Below are the code and all the weights of a small trained network. Each question names an input and a class and asks about switching units off, where a switched-off unit gives its printed mean instead of its output.

import numpy as np


def w(rows, s, z=0):
    codes = np.array(rows[::2]) - 128.0
    scale = np.full(codes.shape[1], s)
    scale[-1] = z or s
    return codes * scale


def norm(h):
    return h / np.sqrt((h * h).mean(-1, keepdims=True) + 1e-5)


def f(y):
    return np.maximum(y, 0)


def log_softmax(a):
    a = a - a.max(-1, keepdims=True)
    return a - np.log(np.exp(a).sum(-1, keepdims=True))


def net(x, mask):
    res = np.array(x, float).reshape(1, 6) / 4 @ E
    u = 0
    for l in range(3):
        y = f(norm(res) @ A[l][:, :-1].T + A[l][:, -1])
        res = res + np.where(mask[u : u + 9], y, B[l][:, -1]) @ B[l][:, :-1]
        u += 9
    return log_softmax(norm(res)[-1] @ U[:, :-1].T + U[:, -1])


A, B = {}, {}
E = w([
[135,159,46,93,115,97,188,58,99,119],'x0',
[164,112,136,124,133,111,172,139,78,136],'x1',
[124,130,95,158,127,134,178,116,112,2],'x2',
[90,144,151,166,120,131,82,139,179,93],'x3',
[150,161,221,84,183,101,190,179,177,139],'x4',
[174,89,95,87,184,156,83,134,161,77],'x5',
],0.0081)
A[0] = w([
[116,138,166,187,155,172,81,141,186,106,145],'0.n1',
[120,149,141,104,67,67,138,113,115,142,87],'0.n2',
[134,184,24,122,201,86,107,25,105,186,46],'0.n3',
[76,125,117,155,57,112,78,129,127,253,66],'0.n4',
[105,150,177,132,228,165,118,187,136,162,63],'0.n5',
[71,31,93,97,104,126,208,104,78,103,64],'0.n6',
[97,212,115,235,108,92,214,111,133,87,7],'0.n7',
[207,150,104,72,167,165,161,114,26,128,103],'0.n8',
[85,136,176,207,96,103,76,251,69,154,171],'0.n9',
],0.0058,0.002)
B[0] = w([
[73,113,134,90,217,122,170,69,60,167,219],'0.n1',
[180,135,103,205,218,151,89,148,141,112,169],'0.n2',
[98,190,109,2,125,194,129,190,188,82,224],'0.n3',
[135,104,111,241,25,189,129,228,135,129,233],'0.n4',
[138,114,173,108,112,76,107,79,241,127,209],'0.n5',
[146,143,142,90,179,114,173,164,138,168,201],'0.n6',
[126,246,191,133,166,49,60,122,140,80,232],'0.n7',
[129,131,123,125,121,198,208,180,51,125,219],'0.n8',
[75,144,68,91,90,157,157,96,164,168,254],'0.n9',
],0.0069,0.0045)
A[1] = w([
[179,112,176,135,146,84,177,107,192,146,75],'1.n1',
[46,116,107,208,171,199,33,161,67,187,106],'1.n2',
[204,244,148,193,91,21,137,2,104,30,19],'1.n3',
[165,153,101,60,111,89,170,115,181,71,174],'1.n4',
[109,117,35,155,172,206,118,58,176,84,115],'1.n5',
[171,78,198,156,160,85,165,163,208,105,60],'1.n6',
[118,139,124,183,196,92,68,167,129,31,248],'1.n7',
[152,210,73,160,107,199,96,111,76,84,162],'1.n8',
[232,123,99,136,130,76,212,146,41,193,120],'1.n9',
],0.0061,0.0019)
B[1] = w([
[127,72,133,61,102,129,159,97,169,174,198],'1.n1',
[142,73,122,198,111,108,122,149,157,84,232],'1.n2',
[144,202,142,146,106,68,137,155,103,140,251],'1.n3',
[149,171,125,137,49,183,99,182,97,191,249],'1.n4',
[155,146,126,134,155,146,84,76,126,153,232],'1.n5',
[105,121,203,55,104,65,146,113,164,229,215],'1.n6',
[159,124,105,141,119,46,95,87,121,156,244],'1.n7',
[142,103,161,116,182,133,143,120,142,220,254],'1.n8',
[164,85,179,198,147,187,128,94,143,1,219],'1.n9',
],0.0086,0.0045)
A[2] = w([
[136,86,175,164,81,90,150,139,185,183,122],'2.n1',
[174,176,174,131,109,105,176,145,96,152,99],'2.n2',
[26,220,161,155,135,91,113,72,127,95,241],'2.n3',
[145,144,30,148,59,211,104,22,151,122,239],'2.n4',
[89,47,209,239,74,133,75,171,113,178,79],'2.n5',
[143,115,137,97,165,159,197,125,33,63,136],'2.n6',
[116,86,196,124,183,166,179,94,103,134,217],'2.n7',
[115,61,134,162,227,95,94,58,101,90,4],'2.n8',
[178,75,162,253,118,160,38,98,135,191,155],'2.n9',
],0.0073,0.0017)
B[2] = w([
[117,84,142,111,125,130,183,154,173,201,248],'2.n1',
[93,140,85,179,182,109,44,117,64,93,219],'2.n2',
[198,112,119,122,131,93,125,186,50,118,232],'2.n3',
[131,136,139,68,126,134,126,188,134,142,240],'2.n4',
[61,168,91,139,104,145,174,141,113,121,249],'2.n5',
[159,76,179,207,124,187,121,103,170,88,204],'2.n6',
[174,87,188,119,170,99,142,58,142,142,199],'2.n7',
[129,67,80,99,230,129,1,56,124,113,165],'2.n8',
[66,130,105,127,91,80,147,84,120,49,255],'2.n9',
],0.009,0.006)
U = w([
[35,112,84,220,9,144,182,194,183,130,215],'0',
[189,177,62,44,104,249,97,187,166,163,94],'1',
[108,68,76,114,172,72,28,36,161,72,2],'2',
[242,73,187,195,173,216,185,87,134,45,161],'3',
[195,239,140,189,125,12,102,167,76,111,201],'4',
[120,84,227,62,166,88,174,104,242,240,134],'5',
],0.011,0.00097)

Each question gives the input, the list of numbers given to net, and the class t.
The units are the neurons (one row each of A and B). Each row of codes is followed by its name. A weight is (code - 128) times the scale printed after its matrix; where a second scale follows, it is the last column's (A, B and U).
mask holds one flag per neuron, layer by layer. A switched-off neuron (its flag False) gives its mean, the last column of its row in B, instead of its output. The means were averaged over made-up inputs and are rounded, as every weight is.
A unit's drop is (log p(t) with every unit on - log p(t) with that unit switched off) / (log p(t) with every unit on - log p(t) with every unit switched off).
The circuit of an input: a set's keep is (log p(t) with only the set's units on - log p(t) with every unit switched off) / (log p(t) with every unit on - log p(t) with every unit switched off). Starting from the 12 units with the biggest drops (on a tie, the unit counted first), units are removed one at a time, each time the one whose removal leaves the highest keep (on an exact tie, the one counted first), for as long as the keep stays at least 0.8.
units of the circuit, in order: the units of the circuit, biggest drop first
k most important neurons: the k neurons with the biggest drops, biggest first
top k neurons in layer l: the k neurons of layer l with the biggest drops, biggest first
drop of u: that unit's drop, to one decimal
input [-8,0,-8,4,-1,4], class 0: units of the circuit, in order -> 2.n5; 2.n9
input [8,-3,-7,7,5,5], class 1: 2 most important neurons -> 0.n3; 1.n4
input [7,7,-6,0,-1,-1], class 3: units of the circuit, in order -> 1.n9
input [-2,0,8,1,-4,0], class 4: units of the circuit, in order -> 1.n3; 0.n7
input [8,0,-7,-7,5,4], class 3: 4 most important neurons -> 1.n9; 0.n8; 2.n6; 0.n9
input [4,1,6,-1,-4,4], class 1: 4 most important neurons -> 1.n4; 0.n3; 2.n4; 0.n1
input [6,-6,5,2,-8,7], class 1: 3 most important neurons -> 2.n4; 0.n3; 1.n4
input [-8,-1,-5,-3,-4,8], class 2: 3 most important neurons -> 1.n4; 2.n8; 0.n1
input [4,3,7,-1,-6,-5], class 4: 2 most important neurons -> 0.n7; 1.n3
input [1,0,-4,1,-1,3], class 1: top 3 neurons in layer 0 -> 0.n3; 0.n2; 0.n7
input [-7,-7,7,-3,0,-8], class 4: 2 most important neurons -> 0.n7; 2.n3
input [6,7,7,-3,0,-3], class 3: top 2 neurons in layer 0 -> 0.n8; 0.n6
input [-8,-3,7,5,-7,-5], class 2: top 3 neurons in layer 1 -> 1.n4; 1.n5; 1.n7
input [2,4,-4,5,0,-8], class 0: units of the circuit, in order -> 0.n4
input [7,8,4,-2,-4,2], class 3: drop of 2.n6 -> 0.1
input [8,-1,-5,5,-7,3], class 1: drop of 0.n3 -> 0.7
input [6,-8,-7,0,3,-1], class 1: drop of 1.n6 -> 0.1
input [-7,2,-1,6,-3,5], class 2: 2 most important neurons -> 2.n8; 0.n1
